Group and class of each row
[ -2   4 -45  35  16  -7   6  -9  -2  11   6 -12  -4   0  12  16   4 -15
   7  24  19 -39   0 -20  12   2  12  42  17 -10   6  15  13  27   9   0
 -17 -25 -12   7  -5   7  -2 -32  21 -26 -37 -18  -1 -90 -15]
bul > dibap
[  1 -19  -1 -14  -1   3  -9   2   5  12 -14  -1   8  -2   3   7   3  10
  23   9 -24   3   2  -3 -35  10  -1  -1 -16  13   2   3  -4  26  10  -7
   9   5  -1  -5   3   1  18  22  -5  11  19  20   4  12  17]
sune > Goke
[ -9 -10   5  17 -10  10 -11  -5   4 -12  -9   1   9   4 -10  -4  -3   0
  22 -22  -2 -13  -3  -7  -5 -16  -5 -14  -7   2   9  -1  16  -7  17   0
  -1  -7   9   3  -8  16   0  -7 -26  22   3  -8   8   6   5]
dopi > vited
[  1   0  11 -11 -14  -9   6  -8   7  13  -1  -4   6 -19  13 -14  -2  -3
  13  17  17  11  -3   0 -37  20   4  -6 -18  17  11  -4   4  14 -13  -8
  -2  17 -15 -20  18   4   1  23 -10   1  24  20 -12  12   1]
sune > Sus
[-17   8  -5 -11 -12  27  -1   1 -10 -10 -25 -14   7  -1   9   2   7  -1
  24   1  18 -20   2  18  15  -4 -21 -22   0   9  12 -25  21 -50  -4  -8
  -2   5   2 -22 -19  19  -8   5 -45  10 -18 -29  -7   0  -1]
dopi > Febu
[ -4  -8   6  40 -15  12  -2  -5  11 -23 -21   8   1  10  -1  -2 -22   4
  25 -20 -38   1  -7 -34 -15 -22   9 -29  -5  -8  19  41  25 -13  36  -2
   3 -14  16  16 -18  21   6  -5 -28  18  -8 -10 -17  11  11]
dopi > Febu
[  8   1 -24  37   8 -26   6   6   4  -2   8  12 -11   0 -15   0  -5  -7
  -7  14 -30  -3  -9 -33  -9  -8  31   1   7 -18   2  52 -12  23  35   2
   3 -12   4  18   1  -4  27 -10  45 -15  -6  19 -21  -2   6]
bul > vova
[-12  -9  12   1  -5  21  -8   3  -5   2  -5   5  -4  -7 -10  -1 -12  -6
  20 -16   9  -9   7  10  -8  -6 -19 -13 -11  10   8  -4  11 -28   6   2
   4  15   8   7   0   8 -25   3 -36  31   5  -6  15   7   1]
dopi > vited
[  3   5 -34  19   1 -17   2   4  12   7 -23   6   0   1   5  12   3  -9
   3   8 -21 -11  -5 -27 -15  -5  25  -2   6   4  -8  41 -10  14  18  -2
  -5  -9 -15   5  -1   3   6 -10  22 -11  -3   8 -10  -3  14]
bul > vova
[ -1 -24   3 -23  -1   3   1  13  -8  -8 -12   6   7 -11  10   5  17   6
  16   9  20 -20   6 -15 -39   1 -11 -20  -7  14  18 -24  22   5  16  -2
 -14  33  -1   1   3  -1  -3   6 -28  22   7  15  -5  13  15]
sune > Goke
[-12  -5   4  -6 -16  17  -8   6   1 -22 -29   3  15   3  -4  -9 -15   2
  37  -2 -24   1   7  10  -7 -12 -17 -32 -12   9   9 -10  17 -57  -1 -12
   9  -2  12 -22 -16  25 -21  13 -37  30   2  -2  -3  24   0]
dopi > zunop
[  0 -20   3 -27  -1  -8  -1   2   8   9 -14  -3   9 -10  17  10   7   7
  19  17   5  -4  -3   0 -46  15 -14  -6 -12  24  -1 -23  12  29   8  -6
 -11  17  -6  -6   3   4  -7  20  -7  19  13  20   4  12  20]
sune > Goke
[  4 -25  16 -20   6   2  -1   3   7   1  -1   5   9 -10   5  -2   7   5
   7  -5   7  -4  12  -5 -26   6 -16  -1 -18  21  10   1   7  17  -6   0
  -6  25  -2 -13   3  -7  -6  15 -27  12  24   1   3  16  13]
sune > Goke
[ -2  -5 -24  34  16 -14   4 -10   7  10   8  -9  -3   7  10  13  13  -6
  -6  15  -7 -25 -20 -34  -5   2  13  18   3 -16  10  24  16  42  39  -5
 -13 -26  -2  17   1  -1  13 -28  28   1 -21  -5   1 -11   1]
bul > dibap
